Below are the code and all the weights of a small trained network. Each question names an input and a class and asks about switching units off, where a switched-off unit gives its printed mean instead of its output.

import numpy as np


def w(rows, s, z=0):
    codes = np.array(rows[::2]) - 128.0
    scale = np.full(codes.shape[1], s)
    scale[-1] = z or s
    return codes * scale


def f(y):
    return y / 2 * (1 + np.tanh(0.7978845608 * (y + 0.044715 * y**3)))


def log_softmax(a):
    a = a - a.max(-1, keepdims=True)
    return a - np.log(np.exp(a).sum(-1, keepdims=True))


def net(x, mask):
    res = np.array(x, float).reshape(1, 8) / 4 @ E
    y = f(res @ A[0][:, :-1].T + A[0][:, -1])
    res = res + np.where(mask, y, B[0][:, -1]) @ B[0][:, :-1]
    return log_softmax(res[-1] @ U[:, :-1].T + U[:, -1])


A, B = {}, {}
E = w([
[66,174,194,172,222,97,228,150],'x0',
[157,158,172,80,198,161,155,93],'x1',
[114,51,82,60,103,99,120,112],'x2',
[213,106,183,157,30,111,74,249],'x3',
[114,81,202,94,162,132,170,98],'x4',
[148,178,159,175,175,112,80,121],'x5',
[1,12,194,144,45,73,74,108],'x6',
[91,83,104,17,148,142,190,95],'x7',
],0.0092)
A[0] = w([
[152,126,191,214,120,101,118,140,148],'neuron 1',
[228,203,56,62,90,119,122,124,227],'neuron 2',
[95,126,72,28,113,108,157,53,181],'neuron 3',
[42,128,121,96,105,37,116,95,133],'neuron 4',
[214,128,64,161,71,129,64,160,210],'neuron 5',
[86,130,235,203,126,127,137,140,191],'neuron 6',
[119,167,175,137,155,113,171,144,254],'neuron 7',
[85,154,254,198,111,131,125,144,153],'neuron 8',
[144,215,191,110,182,156,173,137,167],'neuron 9',
],0.0091,0.0047)
B[0] = w([
[177,114,139,172,113,108,112,121,189],'neuron 1',
[112,140,90,116,151,110,90,176,246],'neuron 2',
[58,84,130,113,123,168,138,129,218],'neuron 3',
[118,110,187,100,111,155,123,140,182],'neuron 4',
[148,130,96,210,97,93,24,169,244],'neuron 5',
[158,131,252,158,109,85,212,79,198],'neuron 6',
[155,179,164,102,161,168,201,134,198],'neuron 7',
[155,137,204,148,149,68,106,94,200],'neuron 8',
[134,171,60,128,146,112,200,141,228],'neuron 9',
],0.012,0.014)
U = w([
[199,140,253,167,125,65,147,114,25],'0',
[37,37,145,98,77,172,129,109,253],'1',
[148,181,99,115,185,156,203,128,40],'2',
[136,115,93,164,87,103,23,154,182],'3',
],0.011,0.0015)

Each question gives the input, the list of numbers given to net, and the class t.
The units are the neurons (one row each of A and B). Each row of codes is followed by its name. A weight is (code - 128) times the scale printed after its matrix; where a second scale follows, it is the last column's (A, B and U).
mask holds one flag per neuron, in row order. A switched-off neuron (its flag False) gives its mean, the last column of its row in B, instead of its output. The means were averaged over made-up inputs and are rounded, as every weight is.
A unit's drop is (log p(t) with every unit on - log p(t) with that unit switched off) / (log p(t) with every unit on - log p(t) with every unit switched off).
The circuit of an input: a set's keep is (log p(t) with only the set's units on - log p(t) with every unit switched off) / (log p(t) with every unit on - log p(t) with every unit switched off). Starting from all 9 units, units are removed one at a time, each time the one whose removal leaves the highest keep (on an exact tie, the one counted first), for as long as the keep stays at least 0.8.
units of the circuit, in order: the units of the circuit, biggest drop first
most important unit: the unit with the biggest drop
top k neurons: the k neurons with the biggest drops, biggest first
drop of u: that unit's drop, to one decimal
input [3,-8,-3,-4,-1,2,-2,0], class 2: units of the circuit, in order : neuron 5
input [-1,4,0,3,-6,-4,-6,6], class 3: units of the circuit, in order : neuron 2; neuron 7
input [8,-7,7,-3,7,7,-1,6], class 1: top 2 neurons : neuron 3; neuron 4
input [-1,2,7,-4,1,-7,-8,2], class 1: top 2 neurons : neuron 3; neuron 7
input [-7,3,7,0,-7,-6,-6,8], class 3: top 2 neurons : neuron 2; neuron 5
input [2,5,5,7,-2,-2,-6,3], class 3: top 4 neurons : neuron 2; neuron 6; neuron 5; neuron 7
input [0,-3,5,-7,1,-6,-6,-3], class 1: top 3 neurons : neuron 3; neuron 9; neuron 7
input [-1,8,1,1,-4,0,0,-2], class 3: top 2 neurons : neuron 6; neuron 7
input [-8,-8,-7,-8,6,4,5,-3], class 0: top 2 neurons : neuron 3; neuron 6
input [0,-6,-6,5,-5,3,1,-1], class 0: top 2 neurons : neuron 6; neuron 8
input [7,6,-3,-3,-5,-8,5,6], class 1: top 2 neurons : neuron 3; neuron 4
input [-1,-7,0,2,-4,-1,8,-2], class 0: drop of neuron 6 : 0.5
input [-3,-3,3,-3,-5,1,-2,7], class 1: drop of neuron 3 : 0.6
input [-7,-2,-2,-6,7,8,0,0], class 1: drop of neuron 5 : 0.3
input [3,-6,4,8,0,6,-4,-3], class 3: most important unit : neuron 5
